Below is a small trained network, with its code and all its weights. Each question gives an input and a class and asks what happens when units are switched off, that is, made to give their printed mean instead of their output.

import numpy as np


def w(rows, s, z=0):
    codes = np.array(rows[::2]) - 128.0
    scale = np.full(codes.shape[1], s)
    scale[-1] = z or s
    return codes * scale


def norm(h):
    return h / np.sqrt((h * h).mean(-1, keepdims=True) + 1e-5)


def f(y):
    return y / 2 * (1 + np.tanh(0.7978845608 * (y + 0.044715 * y**3)))


def log_softmax(a):
    a = a - a.max(-1, keepdims=True)
    return a - np.log(np.exp(a).sum(-1, keepdims=True))


def net(x, mask):
    res = np.array(x, float).reshape(1, 6) / 4 @ E
    u = 0
    for l in range(3):
        y = f(norm(res) @ A[l][:, :-1].T + A[l][:, -1])
        res = res + np.where(mask[u : u + 10], y, B[l][:, -1]) @ B[l][:, :-1]
        u += 10
    return log_softmax(norm(res)[-1] @ U[:, :-1].T + U[:, -1])


A, B = {}, {}
E = w([
[130,83,116,95,102,88,91],'x0',
[192,107,113,64,94,137,105],'x1',
[167,93,249,174,78,187,107],'x2',
[61,84,139,146,123,102,53],'x3',
[133,155,91,182,107,170,63],'x4',
[109,162,114,87,171,191,100],'x5',
],0.015)
A[0] = w([
[228,117,156,123,94,192,84,44],'0.n0',
[67,129,94,31,160,125,80,90],'0.n1',
[111,90,158,226,89,65,103,6],'0.n2',
[122,182,167,165,165,186,226,34],'0.n3',
[118,152,154,165,166,173,174,27],'0.n4',
[205,77,177,24,109,39,216,7],'0.n5',
[70,110,124,99,162,121,90,31],'0.n6',
[141,157,4,98,142,69,186,3],'0.n7',
[183,126,185,178,82,170,114,60],'0.n8',
[32,104,156,141,133,92,85,88],'0.n9',
],0.023,0.0071)
B[0] = w([
[196,145,125,117,145,181,80,236],'0.n0',
[65,109,114,84,128,156,89,222],'0.n1',
[129,123,133,202,142,53,120,202],'0.n2',
[64,149,148,161,86,173,168,220],'0.n3',
[92,128,137,164,106,177,152,173],'0.n4',
[161,85,149,83,1,73,168,247],'0.n5',
[95,107,169,92,163,140,126,166],'0.n6',
[162,176,101,103,204,119,195,244],'0.n7',
[172,126,193,108,191,150,143,232],'0.n8',
[70,74,148,115,152,120,90,207],'0.n9',
],0.044,0.014)
A[1] = w([
[154,182,48,123,198,96,170,2],'1.n0',
[111,102,113,219,138,60,48,61],'1.n1',
[206,167,106,135,140,174,47,55],'1.n2',
[140,94,98,236,125,58,71,7],'1.n3',
[100,126,72,106,128,130,57,94],'1.n4',
[73,195,90,208,58,172,136,21],'1.n5',
[152,206,37,110,168,129,139,33],'1.n6',
[154,116,85,93,90,103,170,147],'1.n7',
[95,140,119,235,127,112,139,158],'1.n8',
[163,110,2,154,92,165,23,55],'1.n9',
],0.025,0.0038)
B[1] = w([
[136,148,68,129,188,122,179,255],'1.n0',
[146,148,205,69,187,73,140,245],'1.n1',
[143,179,101,201,101,131,81,254],'1.n2',
[138,158,199,110,159,59,145,222],'1.n3',
[52,131,97,152,90,124,115,197],'1.n4',
[79,103,143,157,97,194,166,235],'1.n5',
[130,159,95,111,166,98,178,241],'1.n6',
[106,122,66,174,102,84,150,250],'1.n7',
[132,104,220,134,128,129,161,236],'1.n8',
[115,253,189,24,93,123,118,152],'1.n9',
],0.041,0.0079)
A[2] = w([
[218,125,154,98,162,192,40,127],'2.n0',
[101,142,164,133,99,189,146,82],'2.n1',
[92,69,104,96,161,148,29,4],'2.n2',
[144,139,119,119,130,116,121,70],'2.n3',
[108,198,154,133,193,156,128,122],'2.n4',
[141,141,39,170,59,184,64,105],'2.n5',
[253,110,159,158,124,211,98,113],'2.n6',
[213,66,104,88,5,87,122,1],'2.n7',
[235,101,160,105,192,199,76,92],'2.n8',
[121,153,116,133,57,90,134,113],'2.n9',
],0.024,0.0052)
B[2] = w([
[126,190,99,232,128,91,116,229],'2.n0',
[220,96,108,112,191,206,106,199],'2.n1',
[103,96,138,91,126,158,29,179],'2.n2',
[62,144,151,151,66,108,162,127],'2.n3',
[172,108,153,113,20,113,137,233],'2.n4',
[156,201,193,80,138,119,156,167],'2.n5',
[11,103,5,225,116,60,94,255],'2.n6',
[220,88,138,98,47,130,82,238],'2.n7',
[126,136,68,223,168,117,82,228],'2.n8',
[241,108,115,70,189,180,83,173],'2.n9',
],0.031,0.013)
U = w([
[110,107,179,163,126,249,180,138],'0',
[144,108,245,133,190,56,125,123],'1',
[147,227,150,77,97,146,73,1],'2',
[124,154,61,73,180,123,220,146],'3',
[164,159,111,229,123,122,54,167],'4',
[211,65,118,70,29,97,132,207],'5',
[33,88,139,39,151,146,49,112],'6',
],0.02,0.0044)

Each question gives the input, the list of numbers given to net, and the class t.
The units are the neurons (one row each of A and B). Each row of codes is followed by its name. A weight is (code - 128) times the scale printed after its matrix; where a second scale follows, it is the last column's (A, B and U).
mask holds one flag per neuron, layer by layer. A switched-off neuron (its flag False) gives its mean, the last column of its row in B, instead of its output. The means were averaged over made-up inputs and are rounded, as every weight is.
A unit's drop is (log p(t) with every unit on - log p(t) with that unit switched off) / (log p(t) with every unit on - log p(t) with every unit switched off).
The circuit of an input: a set's keep is (log p(t) with only the set's units on - log p(t) with every unit switched off) / (log p(t) with every unit on - log p(t) with every unit switched off). Starting from the 12 units with the biggest drops (on a tie, the unit counted first), units are removed one at a time, each time the one whose removal leaves the highest keep (on an exact tie, the one counted first), for as long as the keep stays at least 0.8.
units of the circuit, in order: the units of the circuit, biggest drop first
top k neurons: the k neurons with the biggest drops, biggest first
top k neurons in layer l: the k neurons of layer l with the biggest drops, biggest first
drop of u: that unit's drop, to one decimal
input [7,-2,-1,3,1,-2], class 1: top 3 neurons => 0.n2, 1.n1, 1.n3
input [6,-1,-1,7,-2,-3], class 1: units of the circuit, in order => 0.n2, 1.n1
input [-3,-7,-5,5,3,-1], class 6: units of the circuit, in order => 0.n9
input [-6,2,-3,-4,6,1], class 3: top 2 neurons in layer 1 => 1.n6, 1.n0
input [0,-8,4,0,-2,0], class 0: top 2 neurons => 0.n3, 0.n4
input [-8,6,-5,4,-5,-2], class 3: top 2 neurons => 0.n7, 1.n0
input [3,2,-4,3,5,-3], class 3: top 2 neurons in layer 0 => 0.n7, 0.n5
input [6,-7,6,-4,5,-5], class 1: top 4 neurons => 0.n2, 1.n3, 1.n1, 0.n7
input [1,7,6,-1,-3,0], class 4: top 2 neurons => 0.n0, 0.n8
input [-6,-3,5,2,-7,-6], class 0: top 2 neurons in layer 0 => 0.n3, 0.n4
input [4,2,-7,-1,-7,-3], class 5: top 2 neurons => 0.n5, 2.n7
input [3,4,4,-4,-4,6], class 5: top 3 neurons => 0.n5, 2.n7, 1.n7
input [2,-7,-5,-8,-8,-1], class 5: top 3 neurons in layer 0 => 0.n5, 0.n8, 0.n3
input [5,-4,7,-8,-5,6], class 0: units of the circuit, in order => 0.n3
input [0,-2,-6,1,0,8], class 3: top 4 neurons => 0.n7, 1.n6, 1.n0, 0.n9
input [5,-5,-1,-3,6,1], class 3: top 2 neurons in layer 0 => 0.n5, 0.n3
input [8,0,8,7,0,-7], class 1: drop of 0.n2 => 1.6
input [-1,0,7,-6,-8,-6], class 5: drop of 0.n5 => 4.0
input [0,5,5,1,-8,6], class 5: drop of 0.n5 => 3.3
input [5,5,-8,6,-2,4], class 6: units of the circuit, in order => 0.n1
